Below are the code and all the weights of a small trained network. Each question names an input and a class and asks about switching units off, where a switched-off unit gives its printed mean instead of its output.

import numpy as np


def w(rows, s, z=0):
    codes = np.array(rows[::2]) - 128.0
    scale = np.full(codes.shape[1], s)
    scale[-1] = z or s
    return codes * scale


def norm(h):
    return h / np.sqrt((h * h).mean(-1, keepdims=True) + 1e-5)


def f(y):
    return y / 2 * (1 + np.tanh(0.7978845608 * (y + 0.044715 * y**3)))


def log_softmax(a):
    a = a - a.max(-1, keepdims=True)
    return a - np.log(np.exp(a).sum(-1, keepdims=True))


def net(x, mask):
    res = np.array(x, float).reshape(1, 5) / 4 @ E
    u = 0
    for l in range(4):
        y = f(norm(res) @ A[l][:, :-1].T + A[l][:, -1])
        res = res + np.where(mask[u : u + 3], y, B[l][:, -1]) @ B[l][:, :-1]
        u += 3
    return log_softmax(norm(res)[-1] @ U[:, :-1].T + U[:, -1])


A, B = {}, {}
E = w([
[206,158,98,81,69,32,153,159,133,229],'x0',
[143,188,162,49,180,126,90,24,104,149],'x1',
[130,84,185,199,97,49,176,33,111,120],'x2',
[116,127,135,121,130,119,128,136,124,135],'x3',
[96,239,154,106,78,71,129,150,183,3],'x4',
],0.0024)
A[0] = w([
[152,119,182,157,108,163,118,72,126,159,162],'0.n0',
[104,153,10,33,131,218,13,246,114,145,1],'0.n1',
[183,172,108,49,46,85,191,183,128,252,102],'0.n2',
],0.0024,0.0016)
B[0] = w([
[136,110,109,154,148,74,163,117,121,125,163],'0.n0',
[201,197,254,215,173,192,213,133,161,148,216],'0.n1',
[167,68,83,62,154,114,105,114,210,101,249],'0.n2',
],0.0048,0.0017)
A[1] = w([
[106,171,164,71,88,129,89,73,182,83,136],'1.n0',
[134,80,115,193,56,155,168,255,158,91,1],'1.n1',
[177,53,90,124,171,171,118,108,41,203,156],'1.n2',
],0.0035,0.00075)
B[1] = w([
[96,135,48,152,71,111,138,193,32,110,189],'1.n0',
[116,121,73,128,254,58,139,103,3,112,206],'1.n1',
[45,196,106,147,61,98,98,151,148,101,251],'1.n2',
],0.0043,0.002)
A[2] = w([
[116,57,109,148,130,195,84,101,102,253,38],'2.n0',
[135,189,175,21,134,152,66,33,77,144,41],'2.n1',
[82,100,154,151,151,183,95,118,125,72,3],'2.n2',
],0.0044,0.0011)
B[2] = w([
[94,228,138,107,62,106,121,125,97,2,227],'2.n0',
[117,49,91,198,182,120,165,184,87,138,251],'2.n1',
[169,93,102,39,83,108,154,142,168,164,182],'2.n2',
],0.007,0.0016)
A[3] = w([
[133,233,113,73,146,107,140,148,88,89,248],'3.n0',
[124,65,253,202,66,52,162,46,124,150,42],'3.n1',
[61,42,182,87,152,220,148,100,142,44,143],'3.n2',
],0.0038,0.0011)
B[3] = w([
[79,105,177,163,96,137,114,49,133,118,255],'3.n0',
[148,184,176,109,187,254,113,189,170,155,222],'3.n1',
[201,133,98,87,91,42,94,111,175,210,191],'3.n2',
],0.0062,0.0024)
U = w([
[31,205,139,150,18,102,108,63,94,22,253],'0',
[207,184,231,169,204,252,167,164,193,170,152],'1',
[243,58,40,35,71,56,101,92,216,198,121],'2',
[96,27,48,221,228,97,179,142,3,116,2],'3',
],0.0058,0.00085)

Each question gives the input, the list of numbers given to net, and the class t.
The units are the neurons (one row each of A and B). Each row of codes is followed by its name. A weight is (code - 128) times the scale printed after its matrix; where a second scale follows, it is the last column's (A, B and U).
mask holds one flag per neuron, layer by layer. A switched-off neuron (its flag False) gives its mean, the last column of its row in B, instead of its output. The means were averaged over made-up inputs and are rounded, as every weight is.
A unit's drop is (log p(t) with every unit on - log p(t) with that unit switched off) / (log p(t) with every unit on - log p(t) with every unit switched off).
The circuit of an input: a set's keep is (log p(t) with only the set's units on - log p(t) with every unit switched off) / (log p(t) with every unit on - log p(t) with every unit switched off). Starting from all 12 units, units are removed one at a time, each time the one whose removal leaves the highest keep (on an exact tie, the one counted first), for as long as the keep stays at least 0.8.
units of the circuit, in order: the units of the circuit, biggest drop first
k most important neurons: the k neurons with the biggest drops, biggest first
k most important neurons of layer l: the k neurons of layer l with the biggest drops, biggest first
input [-4,0,6,-5,-7], class 0: units of the circuit, in order => 2.n0
input [5,6,-6,5,-2], class 1: 3 most important neurons => 0.n1, 1.n1, 3.n2
input [4,8,-5,6,1], class 3: 2 most important neurons => 2.n1, 3.n1
input [3,-3,3,5,-4], class 0: 3 most important neurons => 0.n1, 2.n0, 2.n1
input [7,-6,7,-5,5], class 1: 3 most important neurons => 3.n1, 2.n0, 2.n2
input [-7,-7,-4,-5,1], class 2: units of the circuit, in order => 3.n2, 2.n2
input [-4,-4,-3,3,1], class 2: 4 most important neurons => 3.n2, 2.n2, 1.n0, 2.n1
input [-1,-6,-4,7,1], class 3: 3 most important neurons => 1.n1, 3.n1, 2.n0
input [4,5,0,1,2], class 3: 3 most important neurons => 2.n1, 3.n2, 2.n2
input [1,2,-4,-2,3], class 1: 2 most important neurons => 0.n1, 2.n0
input [5,6,-8,-4,6], class 1: 4 most important neurons => 2.n0, 0.n1, 1.n2, 2.n1
input [4,-2,-8,-1,6], class 1: 2 most important neurons => 0.n1, 2.n0
input [-1,7,3,-5,6], class 3: 2 most important neurons of layer 2 => 2.n1, 2.n0
input [-1,-7,2,-7,4], class 3: units of the circuit, in order => 1.n1
input [1,3,3,5,2], class 1: 2 most important neurons of layer 2 => 2.n0, 2.n2
input [-4,-8,8,8,7], class 1: 2 most important neurons of layer 2 => 2.n0, 2.n1
input [-3,-6,6,1,2], class 1: 2 most important neurons of layer 1 => 1.n0, 1.n2
input [-6,6,1,5,-3], class 2: 2 most important neurons of layer 2 => 2.n2, 2.n0
input [-5,6,3,-8,4], class 3: 2 most important neurons of layer 1 => 1.n2, 1.n0
input [6,3,-8,-6,4], class 1: units of the circuit, in order => 0.n1
